Here is a tiny trained network, its code and every weight. The questions are about switching its units off for an input and a class, where a switched-off unit gives its printed mean instead of its output.

import numpy as np


def w(rows, s, z=0):
    codes = np.array(rows[::2]) - 128.0
    scale = np.full(codes.shape[1], s)
    scale[-1] = z or s
    return codes * scale


def f(y):
    return np.maximum(y, 0)


def log_softmax(a):
    a = a - a.max(-1, keepdims=True)
    return a - np.log(np.exp(a).sum(-1, keepdims=True))


def net(x, mask):
    res = np.array(x, float).reshape(1, 4) / 4 @ E
    y = f(res @ A[0][:, :-1].T + A[0][:, -1])
    res = res + np.where(mask, y, B[0][:, -1]) @ B[0][:, :-1]
    return log_softmax(res[-1] @ U[:, :-1].T + U[:, -1])


A, B = {}, {}
E = w([
[125,102,180,228,103,254],'x0',
[19,225,81,197,38,200],'x1',
[174,167,127,93,189,239],'x2',
[152,205,218,191,93,204],'x3',
],0.006)
A[0] = w([
[69,160,126,173,92,161,16],'N1',
[127,82,167,152,86,126,253],'N2',
[49,208,81,81,146,57,54],'N3',
[96,58,157,80,164,150,148],'N4',
[196,108,152,48,213,36,226],'N5',
[171,188,122,86,148,254,97],'N6',
[101,150,99,212,170,131,80],'N7',
[94,83,69,156,61,129,208],'N8',
[226,69,119,47,153,65,203],'N9',
[64,143,97,216,84,195,22],'N10',
[95,137,109,168,96,160,47],'N11',
[203,152,206,209,159,222,149],'N12',
[114,181,143,206,80,117,216],'N13',
[40,125,87,167,75,170,56],'N14',
[162,64,135,83,210,72,195],'N15',
[92,218,79,58,122,82,109],'N16',
[77,162,92,201,75,185,15],'N17',
],0.0061,0.0019)
B[0] = w([
[142,81,84,94,178,83,166],'N1',
[119,146,134,133,83,168,168],'N2',
[60,225,188,189,81,191,178],'N3',
[153,71,107,86,170,115,161],'N4',
[216,24,79,55,181,27,253],'N5',
[86,217,230,207,48,213,193],'N6',
[153,112,102,83,138,102,148],'N7',
[156,112,142,76,133,116,174],'N8',
[172,30,35,66,244,28,238],'N9',
[229,27,11,56,215,52,190],'N10',
[134,84,86,89,151,70,157],'N11',
[27,242,201,229,50,182,219],'N12',
[102,186,138,124,151,107,186],'N13',
[193,68,43,46,200,96,177],'N14',
[190,80,29,73,194,86,222],'N15',
[75,204,218,162,74,197,179],'N16',
[206,70,83,76,223,2,184],'N17',
],0.005,0.0072)
U = w([
[215,2,87,71,214,66,253],'0',
[73,178,217,182,88,197,3],'1',
],0.0071,0.00072)

Each question gives the input, the list of numbers given to net, and the class t.
The units are the neurons (one row each of A and B). Each row of codes is followed by its name. A weight is (code - 128) times the scale printed after its matrix; where a second scale follows, it is the last column's (A, B and U).
mask holds one flag per neuron, in row order. A switched-off neuron (its flag False) gives its mean, the last column of its row in B, instead of its output. The means were averaged over made-up inputs and are rounded, as every weight is.
A unit's drop is (log p(t) with every unit on - log p(t) with that unit switched off) / (log p(t) with every unit on - log p(t) with every unit switched off).
The circuit of an input: a set's keep is (log p(t) with only the set's units on - log p(t) with every unit switched off) / (log p(t) with every unit on - log p(t) with every unit switched off). Starting from the 12 units with the biggest drops (on a tie, the unit counted first), units are removed one at a time, each time the one whose removal leaves the highest keep (on an exact tie, the one counted first), for as long as the keep stays at least 0.8.
circuit, biggest first: the units of the circuit, biggest drop first
k most important neurons: the k neurons with the biggest drops, biggest first
drop when u is switched off: that unit's drop, to one decimal
input [3,0,-6,6], class 1: circuit, biggest first -> (N5)
input [-7,8,-3,-3], class 1: circuit, biggest first -> (N3, N16)
input [6,3,-6,6], class 0: 3 most important neurons -> (N10, N17, N14)
input [4,4,-8,6], class 0: 2 most important neurons -> (N10, N17)
input [-4,6,3,4], class 1: 2 most important neurons -> (N5, N9)
input [-1,7,-1,8], class 0: 4 most important neurons -> (N10, N17, N14, N1)
input [5,3,-7,5], class 0: 2 most important neurons -> (N10, N17)
input [-1,2,-6,0], class 1: drop when N9 is switched off -> 0.3
input [-5,1,-2,4], class 1: drop when N5 is switched off -> 0.1
input [-2,3,-7,0], class 1: drop when N9 is switched off -> 0.3
